Below is a small trained network, with its code and all its weights. Each question gives an input and a class and asks what happens when units are switched off, that is, made to give their printed mean instead of their output.

import numpy as np


def w(rows, s, z=0):
    codes = np.array(rows[::2]) - 128.0
    scale = np.full(codes.shape[1], s)
    scale[-1] = z or s
    return codes * scale


def f(y):
    return y / 2 * (1 + np.tanh(0.7978845608 * (y + 0.044715 * y**3)))


def log_softmax(a):
    a = a - a.max(-1, keepdims=True)
    return a - np.log(np.exp(a).sum(-1, keepdims=True))


def net(x, mask):
    res = np.array(x, float).reshape(1, 7) / 4 @ E
    y = f(res @ A[0][:, :-1].T + A[0][:, -1])
    res = res + np.where(mask, y, B[0][:, -1]) @ B[0][:, :-1]
    return log_softmax(res[-1] @ U[:, :-1].T + U[:, -1])


A, B = {}, {}
E = w([
[56,68,96,105,191,162,152,125,150],'x0',
[151,82,116,77,98,45,173,131,131],'x1',
[122,121,147,126,135,129,131,136,136],'x2',
[183,192,28,94,92,137,118,145,90],'x3',
[48,123,150,109,76,116,168,39,79],'x4',
[86,93,122,181,109,117,136,246,88],'x5',
[130,117,138,132,129,133,133,126,138],'x6',
],0.011)
A[0] = w([
[67,131,146,127,74,190,242,60,11,2],'n0',
[63,194,127,180,122,246,17,115,80,111],'n1',
[67,66,119,153,9,153,89,231,110,40],'n2',
[41,117,44,49,190,181,170,123,135,69],'n3',
[149,180,2,79,81,200,196,167,105,139],'n4',
[120,92,62,92,151,138,51,179,247,64],'n5',
[201,183,218,124,50,121,112,129,84,61],'n6',
[113,138,119,56,126,45,160,157,94,109],'n7',
],0.0073,0.0046)
B[0] = w([
[223,171,104,83,64,203,194,201,74,230],'n0',
[139,68,103,137,177,14,161,158,199,243],'n1',
[135,179,63,74,152,221,102,25,218,204],'n2',
[96,102,101,166,64,140,49,191,141,227],'n3',
[56,201,225,163,173,118,128,91,103,254],'n4',
[163,149,103,158,73,184,129,158,97,186],'n5',
[97,6,127,134,82,154,82,134,141,195],'n6',
[98,136,135,128,180,48,116,193,174,174],'n7',
],0.011,0.0077)
U = w([
[205,161,88,124,120,159,127,178,96,150],'0',
[102,179,59,47,129,159,72,32,218,72],'1',
[50,75,75,184,37,103,1,132,86,43],'2',
[101,135,95,142,143,100,123,117,105,254],'3',
[107,128,78,111,172,26,163,151,143,75],'4',
[98,141,121,119,161,130,112,123,106,181],'5',
[48,163,153,139,143,117,112,98,127,112],'6',
],0.0097,0.0061)

Each question gives the input, the list of numbers given to net, and the class t.
The units are the neurons (one row each of A and B). Each row of codes is followed by its name. A weight is (code - 128) times the scale printed after its matrix; where a second scale follows, it is the last column's (A, B and U).
mask holds one flag per neuron, in row order. A switched-off neuron (its flag False) gives its mean, the last column of its row in B, instead of its output. The means were averaged over made-up inputs and are rounded, as every weight is.
A unit's drop is (log p(t) with every unit on - log p(t) with that unit switched off) / (log p(t) with every unit on - log p(t) with every unit switched off).
The circuit of an input: a set's keep is (log p(t) with only the set's units on - log p(t) with every unit switched off) / (log p(t) with every unit on - log p(t) with every unit switched off). Starting from all 8 units, units are removed one at a time, each time the one whose removal leaves the highest keep (on an exact tie, the one counted first), for as long as the keep stays at least 0.8.
units of the circuit, in order: the units of the circuit, biggest drop first
most important unit: the unit with the biggest drop
top k neurons: the k neurons with the biggest drops, biggest first
drop when u is switched off: that unit's drop, to one decimal
input [1,-8,-4,8,8,1,8], class 0: top 2 neurons : [n0; n7]
input [7,1,-2,0,0,-3,5], class 2: top 2 neurons : [n3; n2]
input [-6,1,-1,-5,5,-4,5], class 2: top 3 neurons : [n6; n2; n4]
input [1,-8,-6,-6,-6,-6,8], class 4: top 2 neurons : [n1; n2]
input [-8,-4,-6,2,8,4,-8], class 0: top 2 neurons : [n0; n3]
input [-6,2,4,3,0,-3,-5], class 2: units of the circuit, in order : [n6]
input [1,3,-3,8,-5,4,5], class 6: top 2 neurons : [n4; n0]
input [1,3,-4,6,8,-7,-5], class 0: top 2 neurons : [n0; n2]
input [-6,-8,-5,2,7,1,8], class 4: top 4 neurons : [n1; n3; n5; n2]
input [-5,-4,-4,-4,6,6,4], class 0: top 2 neurons : [n0; n4]
input [2,-7,-8,5,2,-5,-8], class 3: units of the circuit, in order : [n1; n2]
input [1,-4,-2,4,8,-8,4], class 0: top 2 neurons : [n0; n2]
input [4,5,1,8,6,3,5], class 6: top 2 neurons : [n4; n1]
input [-7,0,6,-3,-2,-3,4], class 2: most important unit : n6
input [7,-7,-5,8,-7,4,8], class 5: top 4 neurons : [n4; n0; n6; n1]
input [5,-8,2,6,-1,-2,5], class 4: drop when n1 is switched off : 1.1
input [-8,6,5,7,-6,6,6], class 2: drop when n4 is switched off : 0.0
input [5,4,3,-1,-8,-1,-1], class 0: drop when n4 is switched off : 0.1
